Each row has a name. After each piece below comes the name of the row it's from, unless a question asks for something else. Each question is about the rows just above it. Places in a row count from 0.

.33; -.17; -.01; .12; -.11; -.18; -.08; -.04; -.01; .20; -.29; .18; .49; -.15 -> (26)
-.40; .02; .03; .42; -.48; .21; .06; -.02; -.17; .66; -.21; .22; .36; .19 -> (79)
-.10; .02; .01; -.13; -.19; -.12; .05; .01; .14; .43; -.37; .15; .39; -.08 -> (73)
-.06; .04; .14; -.23; .26; -.13; .00; .06; .08; -.71; .46; -.30; -.81; .00 -> (156)
-.18; .29; .21; -.23; .26; -.13; .17; .14; .47; -.02; .33; -.28; -.13; .17 -> (30)
-.18; -.29; -.12; -.48; -.71; -.24; -.14; -.05; -.55; -.70; .03; .26; -.72; -.30 -> (117)
.30; .02; -.63; -.84; -.21; .26; -.22; -.16; -.33; -.76; .10; .03; -.66; -.13 -> (39)
Which row holds .04; .14; -.23; .26; -.13; .00; .06; .08; -.71; .46?	(156)
asked: -.06; .04; .14; -.23; .26; -.13; .00; .06; .08; -.71; .46; -.30; -.81; .00	(156)

-.12; -.25; -.19; -.21; -.18; -.13; .26; -.09; -.21; -.20; -.21; -.21; -.37; -.24; .11; -.15; -.14; .06; -.08; .25; -.02 -> (118)
-.25; -.19; -.21; -.18; -.13; .26; -.09; -.19; -.20; -.21; -.21; -.01; -.48; .50; -.43; .49; .67; .22; -.42; .31; .12 -> (68)
.05; .08; .27; .61; .04; -.25; .08; -.25; -.42; .33; -.10; -.21; -.37; -.24; .11; -.20; -.14; .06; .25; -.20; -.30 -> (23)
asked: -.12; -.25; -.19; -.21; -.18; -.13; .26; -.09; -.21; -.20; -.21; -.21; -.37; -.24; .11; -.15; -.14; .06; -.08; .25; -.02	(118)
The next 2 entries after -.25; -.19; -.21; -.18; -.13; .26; -.09; -.21; -.20; -.21; -.21:	-.37; -.24
Row and place of -.01 in the named rows:	(68), 11
Row and place of .22 in the named rows:	(68), 17
What are the next 2 entries after -.20; -.14; .06; .25?	-.20; -.30
asked: -.12; -.25; -.19; -.21; -.18; -.13; .26; -.09; -.21; -.20	(118)
.49 is at row and place	(68), 15

.02; -.23; .59; -.02; -.18; -.06; .05; .43 = (120)
-.12; .58; -.10; .13; .12; -.17; -.35; .07 = (40)
-.12; .58; -.10; .13; -.17; -.38; .16; .17 = (60)
-.22; .59; -.02; .29; -.17; .12; .79; .22 = (144)
-.12; .58; -.10; .13; -.22; -.38; .16; .17 = (88)
Give the next 2 entries after .13; .12.	-.17; -.35
Where do -.23; .59; -.02 appear?	(120)
What are the next 2 entries after -.17; .12?	.79; .22
Give the next 2 entries after .58; -.10; .13; -.17; -.38.	.16; .17
asked: .02; -.23; .59; -.02; -.18; -.06; .05; .43	(120)

.25; -.45; -.23; -.16; .62; -.02; .70; .25; -.45; .42; .52; .12; -.55; .60; .29; .10; .56; .55; -.38; .04; -.50 -> (32)
.27; -.51; .59; .37; .28; .29; .23; .69; -.02; .48; -.39; .15; -.49; .17; -.51; -.15; -.06; -.48; .05; -.11; .09 -> (104)
-.37; .28; .31; .03; -.66; -.39; .38; .29; .26; -.51; -.48; -.49; .05; .17; -.12; .15; .56; -.06; -.39; -.15; -.04 -> (3)
Where do .23; .69; -.02; .48 appear?	(104)
The row with -.51; -.48; -.49; .05; .17; -.12; .15; .56; -.06; -.39; -.15 is	(3)
.10 is at row and place	(32), 15
Where in the named rows is .55?	(32), 17
Row and place of -.12 in the named rows:	(3), 14
Give the next 2 entries after .26; -.51.	-.48; -.49
.69 is at row and place	(104), 7

-.59; .35; -.19; -.58; -.58; -.25; -.33  (134)
-.06; .23; -.55; -.65; .32; .09; .53  (11)
.44; -.25; -.35; .41; -.40; .15; .08  (116)
-.57; .08; -.53; -.47; -.52; .02; .34  (22)
-.55; .67; -.01; -.47; -.52; -.01; .51  (48)
-.29; .28; .44; -.39; .43; -.02; -.12  (105)
-.55; -.26; -.01; -.47; -.52; -.01; .51  (24)
.44; -.25; -.35; -.25; -.42; .00; .24  (5)
-.59; .35; -.19; -.58; .25; -.12; .47  (92)
What are the next 2 entries after -.06; .23; -.55?	-.65; .32
Where do -.55; -.26; -.01; -.47; -.52; -.01; .51 appear?	(24)

